Rows made from a few directions (up to rounding), then cut rows with their ends:
From 2 directions:
[[ -0.6   8.1  16.8   5.8   1.9   7.5  -2.2 -13.0  -4.8 -10.4   4.3 -18.4
  -24.7 -12.7  27.4 -14.0  12.3  14.6  15.1  -0.4 -28.1 -23.7   0.6  -1.3
    9.0   0.2   9.1  -7.9 -13.0  -6.7]
 [ -6.6 -10.1 -22.6 -18.1  -7.2  -1.2  -4.1  36.6  11.2  23.9 -12.4  32.7
   41.6  11.2 -47.3  16.0 -18.6  -9.6 -19.6   8.9  39.9  48.2   4.4  -8.8
  -11.9   7.1  -9.0  12.7  19.3  10.2]
 [ 10.6 -10.1 -18.4   7.6   4.4 -20.2  12.2 -11.7  -1.3  -2.1   4.1   9.6
   15.8  21.9 -15.9  19.3 -10.8 -29.8 -17.5 -11.0  28.2   3.7  -7.7  15.8
  -10.2 -10.2 -14.3   5.8  11.8   5.7]
 [  9.3  -1.9  -1.7  12.4   5.8 -12.0   9.3 -22.9  -5.6 -11.5   7.9  -8.0
   -8.0   8.8  10.4   5.1   1.3 -14.3  -2.4 -10.6   0.3 -18.3  -6.6  13.5
   -1.2  -9.4  -5.0  -1.8  -1.0  -0.8]]
Cut rows, each with the rest of it:
[  6.9  -1.7  -1.9   9.0   4.2  -9.2   7.0 -16.4  -4.0  -8.1   5.7  -5.2
  -5.0   7.0   6.7   4.3   0.5 -11.2  -2.4  -7.8   1.4 -12.7  -4.9  10.1
  -1.3  -6.9  -4.0  -1.0  -0.2] => [-0.3]
[ 24.2 -16.1 -27.6  23.0  11.9 -40.4  26.4 -39.2  -7.5 -14.4  13.7   5.5
  14.3  39.6 -11.9  32.1 -13.9 -56.2 -27.1 -26.0  39.9 -13.0 -17.4  35.7
 -15.6 -23.7 -25.1   6.4  15.6] => [7.3]
[  6.1  -3.1  -5.1   6.6   3.3  -9.4   6.5 -11.5  -2.5  -4.9   4.0  -0.8
   0.7   8.6   0.2   6.5  -2.1 -12.6  -5.1  -6.7   6.9  -6.1  -4.4   8.9
  -2.9  -6.0  -5.3   0.7   2.4] => [1.1]

From 3 directions:
[[ -8.0  12.0  10.2 -45.0  62.4  -8.8  -2.5 -10.9  21.3  32.2  -4.8  40.7
   -4.8  -0.8 -52.6  -7.2  64.8   9.0 -41.3  15.2  -0.5  23.1  10.9 -28.1
  -25.3  26.9 -13.5 -28.4  20.3 -45.0]
 [  6.1  12.4 -16.3  -1.4  30.5  12.3  26.2 -13.8  20.4  -6.2 -21.0 -24.6
    0.3 -24.0   4.4   0.8  -6.7  12.2  12.9  -3.9  13.7 -10.0 -10.4  -2.0
   12.4   7.4  -8.3 -24.4   0.4   3.2]
 [ -9.3   5.6   0.2 -14.8  12.6   0.8  -1.0  11.0  -0.2  16.5   4.8  24.7
   -2.5   7.9 -13.7  -0.9  16.8  -2.4 -17.3   6.7   4.1  11.4   0.8 -14.9
   -9.3   6.1  -2.3  -3.8   3.7 -13.2]
 [  4.5 -10.5  15.1   0.8 -10.3 -13.1 -17.5  -9.5  -4.4  -3.3   5.9   2.1
    1.1   5.6  -7.7  -2.5  10.6  -1.2  -4.0   0.5 -14.8   2.0  10.7   8.6
   -7.1  -1.4   2.8   9.3   3.6  -4.3]]
Cut rows, each with the rest of it:
[  1.2  -4.3   1.3   7.9 -14.6  -1.0] => [-3.8  2.3 -6.0 -5.2  3.4 -4.4  0.9  3.0  7.8  0.9 -9.4 -2.8  5.4 -2.2
 -2.7 -2.8  0.2  5.8  2.4 -5.4  3.4  8.1 -3.1  6.9]

From 2 directions:
[[ 15.8 -23.1  16.0   2.7  35.3 -16.9  -6.0  -2.2   8.6  20.5 -13.9  12.8
    5.5  23.2  25.6 -19.2 -37.7  -1.3 -13.0 -17.2  19.5 -14.4  22.8  21.3
   -0.5 -10.8 -44.2  -6.2   5.3   1.3]
 [ -4.7  21.5  -5.5  -6.9 -10.6   7.3   1.0   0.7   8.4 -13.8  22.2  -8.3
   -2.7  -3.9 -14.3  13.9  25.1  -1.9  18.1   7.6 -13.6  -1.0 -12.4 -20.7
    4.4  15.6  23.0  10.1 -12.7  -0.7]
 [ -2.9  12.7  -3.3  -4.0  -6.5   4.4   0.6   0.4   4.8  -8.2  13.0  -4.9
   -1.6  -2.5  -8.5   8.3  14.9  -1.1  10.6   4.6  -8.1  -0.4  -7.4 -12.2
    2.6   9.1  13.8   5.9  -7.4  -0.4]]
Cut rows, each with the rest of it:
[  3.8 -18.3   4.4   5.9   8.5  -6.0  -0.7  -0.6  -7.5  11.6 -19.1   7.0
   2.3   2.9  12.0 -11.8 -21.2   1.7 -15.5  -6.3  11.5   1.2  10.4  17.6
  -3.9 -13.4 -19.2  -8.7  11.0] => [0.5]
[ -9.1   3.6  -8.7   2.5 -20.2   8.3   4.0   1.2 -12.2  -6.7  -3.9  -4.4
  -2.5 -15.3 -10.3   5.6  12.4   2.3  -1.9   8.2  -6.1  11.7  -9.4  -2.8
  -2.5  -2.0  18.9  -1.9   4.3] => [-0.6]
[ -7.9   5.0  -7.7   1.4 -17.6   7.5   3.4   1.1  -9.2  -6.8  -1.2  -4.4
  -2.3 -13.0  -9.8   5.9  12.6   1.7   0.1   7.5  -6.3   9.6  -8.9  -4.3
  -1.7  -0.1  17.7  -0.6   2.4] => [-0.6]
[-10.2  28.9 -11.0  -7.5 -22.8  13.0   3.1   1.5   5.0 -20.6  26.3 -12.5
  -4.6 -12.0 -22.9  20.2  37.6  -1.3  22.0  13.5 -20.0   4.2 -20.1 -27.5
   4.5  18.8  38.0  11.9 -14.1] => [-1.1]
[-16.4  46.0 -17.7 -11.9 -36.7  20.9   5.0   2.4   7.6 -32.8  41.7 -20.0
  -7.4 -19.5 -36.6  32.3  60.1  -2.1  34.9  21.6 -31.9   7.0 -32.2 -43.7
   7.0  29.9  60.7  18.9 -22.2] => [-1.8]
[  8.0 -30.6   9.0   9.2  18.1 -11.5  -2.0  -1.2  -9.8  20.4 -30.4  12.3
   4.2   7.9  21.6 -20.4 -37.1   2.3 -25.0 -12.0  19.9  -0.5  18.9  29.3
  -5.8 -21.5 -35.2 -13.8  17.0] => [1.0]
[ -5.4   7.6  -5.4  -0.8 -12.0   5.7   2.0   0.8  -3.1  -6.8   4.4  -4.3
  -1.9  -7.9  -8.6   6.4  12.5   0.5   4.2   5.8  -6.5   5.0  -7.7  -7.0
   0.1   3.5  14.8   2.0  -1.6] => [-0.4]

From 2 directions:
[[  1.9   3.4   5.9   2.6  -3.6  -8.6  -5.0  -2.0  -5.0   8.8   4.2   2.7
   -3.3   1.2  -3.6  -3.1   0.5   0.6  -1.5   1.3  -2.0   1.8  -3.9   6.9
   -5.1   5.7  13.6  -2.0  -0.7  -0.4]
 [ -6.1  -5.8   3.9  -1.9   4.6  -2.3   8.5   8.5   6.3 -15.4 -19.3   4.0
    4.9  11.1   2.9   6.6   2.8   1.6   6.7  -0.9   4.3   6.0  15.5 -17.6
    0.7  -4.7 -26.7  -1.5  -2.1   9.0]
 [ -2.3  -4.7  -9.8  -3.8   5.1  13.9   6.9   2.2   7.1 -12.1  -4.4  -4.7
    4.7  -3.2   5.4   4.0  -1.1  -1.1   1.6  -2.0   2.6  -3.5   4.4  -8.9
    7.9  -8.5 -18.3   3.3   1.3  -0.4]]
Cut rows, each with the rest of it:
[ 0.0 -0.9 -3.8 -1.0  1.1  5.0  1.3 -0.3  1.6 -2.1  1.0 -2.1  1.0 -2.5
  1.5  0.5 -0.7 -0.6 -0.3 -0.6  0.3] => [-2.0 -0.5 -0.8  2.6 -2.3 -2.8  1.3  0.7 -1.3]
[ 0.4  1.6  5.3  1.6 -1.9 -7.1 -2.3  0.0 -2.7  4.0 -0.3  2.8 -1.7  3.0
 -2.3 -1.1  0.9  0.7  0.0  0.9 -0.7] => [ 2.5 -0.2  2.2 -3.8  3.6  5.6 -1.8 -0.9  1.3]
[  8.1  11.2  10.4   6.8 -10.7 -17.1 -16.4  -9.9 -14.8  29.0  21.7   3.3
 -10.4  -4.6  -9.7 -10.9  -0.7   0.2  -7.7   3.5  -7.0] => [ -0.1 -18.6  26.5 -11.4  15.4  46.7  -3.3  -0.2  -6.7]
[ 1.6 -0.1 -8.3 -1.5  0.9 10.1  0.2 -2.9  1.3  0.0  7.0 -5.1  0.6 -7.8
  2.0 -0.8 -2.2 -1.5 -2.3 -0.8 -0.5] => [-5.3 -5.1  3.3  4.7 -3.1  1.8  2.8  1.9 -4.8]
[-0.4 -0.5 -0.3 -0.3  0.5  0.6  0.8  0.6  0.7 -1.4 -1.2  0.0  0.5  0.4
  0.4  0.6  0.1  0.0  0.4 -0.2  0.4] => [ 0.1  1.0 -1.4  0.4 -0.7 -2.3  0.1  0.0  0.5]
[ -4.3  -2.7   8.9   0.4   1.4  -9.7   3.9   6.5   1.8  -7.3 -15.1   6.2
   1.8  11.9  -0.4   3.8   3.2   2.1   5.1   0.2   2.4] => [  7.4  11.6 -11.1  -3.7   0.4 -14.2  -3.1  -2.6   8.3]
[ 0.1 -1.3 -6.4 -1.7  1.8  8.2  1.9 -0.7  2.5 -3.3  1.9 -3.5  1.5 -4.3
  2.4  0.7 -1.3 -1.0 -0.6 -0.9  0.5] => [-3.3 -1.1 -0.9  4.2 -3.7 -4.1  2.1  1.2 -2.3]

From 2 directions:
[[  8.4   5.5   1.2   3.7   3.5  -3.2  -9.8   5.8  -2.3  -0.6  -0.8  -8.0
    3.3   0.2   1.5   3.3   4.9  -0.4  -3.4   6.3   6.7 -14.7   2.8   1.8
   -9.8  -0.7   0.9   5.4  -2.9   2.3]
 [ 10.2   6.2  -1.9   1.3  10.0  -6.3 -20.6   9.3  -0.1   4.2  -1.4 -12.6
    1.4   4.7   4.0   1.3   8.9  -1.5  -3.8   4.0  17.4 -24.7  -4.6   3.1
  -13.9  -0.3   3.6  10.2  -5.6   3.8]
 [  0.2   0.6   3.2   3.2  -5.5   2.4   8.3  -2.1  -2.8  -4.9   0.4   2.7
    2.6  -4.3  -2.1   2.7  -2.7   1.0  -0.4   3.8  -8.8   6.3   7.9  -0.8
    1.8  -0.5  -2.4  -3.5   2.0  -1.0]
 [-11.9  -8.4  -6.8 -10.2   3.9   0.5   0.1  -4.5   7.6   8.6   0.3   6.6
   -8.6   6.6   1.4  -8.9  -2.4  -1.1   5.3 -14.8   4.9  10.0 -16.6  -1.1
   10.5   1.7   2.6  -1.8   0.8  -1.5]]
Cut rows, each with the rest of it:
[-8.6 -5.9 -3.5 -6.0  0.4  1.5  3.9 -4.3  4.3  4.0  0.5  6.0 -5.1  2.8
  0.0 -5.2 -3.0 -0.3  3.7 -9.0 -0.5 10.2 -8.4 -1.2  8.5  1.0  0.8 -2.9] => [ 1.5 -1.6]
[ 11.1   8.0   7.9  11.1  -6.5   0.7   4.2   3.1  -8.4 -10.4  -0.1  -4.6
   9.3  -8.3  -2.4   9.6   0.8   1.5  -5.1  15.6  -9.0  -6.0  19.3   0.6
  -8.7  -1.8  -3.6  -0.2] => [0.3 0.9]
[ -9.5  -5.6   3.1   0.1 -11.7   7.0  22.9  -9.7  -1.1  -6.0   1.5  13.1
  -0.3  -6.2  -4.7  -0.1  -9.5   1.9   3.4  -2.1 -20.1  25.9   7.7  -3.3
  13.9   0.1  -4.4 -11.1] => [ 6.1 -4.0]
[  5.4   4.7  10.8  12.1 -15.3   5.7  20.7  -3.5 -10.0 -15.6   1.0   4.2
   9.9 -13.5  -5.9  10.4  -5.9   3.0  -3.2  15.5 -24.0  11.8  26.5  -1.7
   0.3  -1.9  -7.1  -8.1] => [ 4.6 -1.8]
[  8.5   7.0  13.3  15.4 -17.5   6.1  22.4  -2.8 -12.5 -18.8   1.0   3.0
  12.6 -16.0  -6.7  13.2  -5.8   3.4  -4.6  20.0 -27.1  10.5  32.4  -1.6
  -2.0  -2.4  -8.2  -8.3] => [ 4.8 -1.6]
[ 10.8   6.1  -6.2  -2.7  18.0 -10.0 -33.2  12.9   3.5  10.9  -2.1 -17.3
  -1.8  10.7   7.1  -2.1  13.2  -3.0  -3.6  -0.6  30.3 -35.1 -15.3   4.4
 -17.5   0.3   7.0  15.7] => [-8.6  5.4]
[-13.3 -10.5 -16.6 -20.1  20.1  -6.3 -23.9   1.4  16.1  23.2  -0.9  -0.9
 -16.6  19.5   7.6 -17.3   5.4  -4.1   6.8 -26.7  30.7  -7.7 -40.5   1.3
   5.9   3.1   9.7   8.3] => [-4.9  1.2]
